Here is a tiny trained network, its code and every weight. The questions are about switching its units off for an input and a class, where a switched-off unit gives its printed mean instead of its output.

import numpy as np


def w(rows, s, z=0):
    codes = np.array(rows[::2]) - 128.0
    scale = np.full(codes.shape[1], s)
    scale[-1] = z or s
    return codes * scale


def norm(h):
    return h / np.sqrt((h * h).mean(-1, keepdims=True) + 1e-5)


def f(y):
    return np.maximum(y, 0)


def log_softmax(a):
    a = a - a.max(-1, keepdims=True)
    return a - np.log(np.exp(a).sum(-1, keepdims=True))


def net(x, mask):
    res = np.array(x, float).reshape(1, 3) / 4 @ E
    u = 0
    for l in range(3):
        y = f(norm(res) @ A[l][:, :-1].T + A[l][:, -1])
        res = res + np.where(mask[u : u + 11], y, B[l][:, -1]) @ B[l][:, :-1]
        u += 11
    return log_softmax(norm(res)[-1] @ U[:, :-1].T + U[:, -1])


A, B = {}, {}
E = w([
[180,68,118],'x0',
[16,45,2],'x1',
[246,218,105],'x2',
],0.005)
A[0] = w([
[119,165,58,136],'L0N0',
[125,101,147,74],'L0N1',
[120,141,187,162],'L0N2',
[128,76,168,252],'L0N3',
[153,147,188,124],'L0N4',
[80,169,185,228],'L0N5',
[194,175,120,107],'L0N6',
[18,74,118,110],'L0N7',
[91,103,171,50],'L0N8',
[112,116,173,163],'L0N9',
[251,177,98,214],'L0N10',
],0.012,0.0017)
B[0] = w([
[67,198,82,178],'L0N0',
[145,173,172,144],'L0N1',
[97,53,121,183],'L0N2',
[137,70,100,187],'L0N3',
[86,142,110,197],'L0N4',
[2,72,144,198],'L0N5',
[143,144,179,201],'L0N6',
[207,175,133,249],'L0N7',
[128,131,137,166],'L0N8',
[93,63,91,168],'L0N9',
[137,169,233,254],'L0N10',
],0.0075,0.0067)
A[1] = w([
[116,133,184,8],'L1N0',
[139,182,167,40],'L1N1',
[136,177,165,204],'L1N2',
[121,172,154,69],'L1N3',
[196,85,80,127],'L1N4',
[52,113,107,56],'L1N5',
[151,131,113,108],'L1N6',
[127,104,6,126],'L1N7',
[94,124,139,163],'L1N8',
[126,129,196,85],'L1N9',
[165,136,66,58],'L1N10',
],0.014,0.0011)
B[1] = w([
[162,130,83,208],'L1N0',
[238,67,228,216],'L1N1',
[66,26,115,226],'L1N2',
[56,174,171,196],'L1N3',
[134,111,112,197],'L1N4',
[150,253,110,230],'L1N5',
[124,39,139,143],'L1N6',
[209,71,156,254],'L1N7',
[83,6,96,182],'L1N8',
[140,49,159,231],'L1N9',
[120,48,168,181],'L1N10',
],0.0042,0.0052)
A[2] = w([
[138,94,140,251],'L2N0',
[214,254,248,73],'L2N1',
[223,107,234,248],'L2N2',
[165,184,98,63],'L2N3',
[119,179,160,119],'L2N4',
[138,229,177,141],'L2N5',
[242,69,145,154],'L2N6',
[56,170,116,88],'L2N7',
[137,63,118,140],'L2N8',
[47,209,90,119],'L2N9',
[91,169,67,170],'L2N10',
],0.0098,0.0021)
B[2] = w([
[124,99,1,184],'L2N0',
[160,171,159,218],'L2N1',
[121,144,78,254],'L2N2',
[83,248,69,140],'L2N3',
[83,96,119,154],'L2N4',
[75,104,175,176],'L2N5',
[145,202,100,213],'L2N6',
[117,171,63,159],'L2N7',
[219,76,104,174],'L2N8',
[162,178,127,170],'L2N9',
[150,201,107,159],'L2N10',
],0.0056,0.0081)
U = w([
[125,174,97,15],'0',
[108,202,105,65],'1',
[33,3,151,148],'2',
[142,158,203,251],'3',
[171,70,77,222],'4',
[54,102,203,2],'5',
],0.014,0.0041)

Each question gives the input, the list of numbers given to net, and the class t.
The units are the neurons (one row each of A and B). Each row of codes is followed by its name. A weight is (code - 128) times the scale printed after its matrix; where a second scale follows, it is the last column's (A, B and U).
mask holds one flag per neuron, layer by layer. A switched-off neuron (its flag False) gives its mean, the last column of its row in B, instead of its output. The means were averaged over made-up inputs and are rounded, as every weight is.
A unit's drop is (log p(t) with every unit on - log p(t) with that unit switched off) / (log p(t) with every unit on - log p(t) with every unit switched off).
The circuit of an input: a set's keep is (log p(t) with only the set's units on - log p(t) with every unit switched off) / (log p(t) with every unit on - log p(t) with every unit switched off). Starting from the 12 units with the biggest drops (on a tie, the unit counted first), units are removed one at a time, each time the one whose removal leaves the highest keep (on an exact tie, the one counted first), for as long as the keep stays at least 0.8.
circuit, biggest first: the units of the circuit, biggest drop first
most important unit: the unit with the biggest drop
k most important neurons: the k neurons with the biggest drops, biggest first
k most important neurons of layer l: the k neurons of layer l with the biggest drops, biggest first
input [6,1,7], class 3: circuit, biggest first	L0N10
input [-4,4,6], class 3: circuit, biggest first	L0N10, L1N1
input [-3,0,-2], class 1: 3 most important neurons	L0N10, L1N5, L0N6
input [-7,8,-4], class 1: circuit, biggest first	L1N5, L0N7
input [-4,4,-5], class 1: circuit, biggest first	L1N5, L0N7
input [-3,3,-5], class 1: 2 most important neurons of layer 1	L1N5, L1N2
input [-3,4,-5], class 4: circuit, biggest first	L0N10, L0N7
input [-1,-7,-1], class 2: 3 most important neurons of layer 0	L0N7, L0N5, L0N2
input [-7,-3,0], class 5: 2 most important neurons	L0N5, L1N5
input [-5,1,-4], class 1: 3 most important neurons	L0N10, L1N5, L0N7
input [-5,-1,-4], class 2: 3 most important neurons	L0N0, L0N5, L1N8
input [-7,-5,2], class 5: 2 most important neurons of layer 0	L0N5, L0N7
input [-4,8,1], class 1: 2 most important neurons	L0N0, L0N3
input [-5,2,-3], class 1: 2 most important neurons	L0N10, L0N5
input [-3,-4,1], class 5: most important unit	L0N10
input [0,8,-1], class 4: 2 most important neurons	L1N7, L0N10
input [-7,2,-7], class 1: 2 most important neurons	L1N5, L0N10
input [-1,8,-6], class 4: 3 most important neurons of layer 0	L0N7, L0N10, L0N5
input [-6,6,-7], class 1: 2 most important neurons	L1N5, L0N7
input [-8,5,-1], class 1: most important neuron of layer 0	L0N10
input [2,0,0], class 4: 3 most important neurons of layer 0	L0N7, L0N5, L0N3
input [-5,-7,0], class 2: 2 most important neurons	L0N5, L0N7
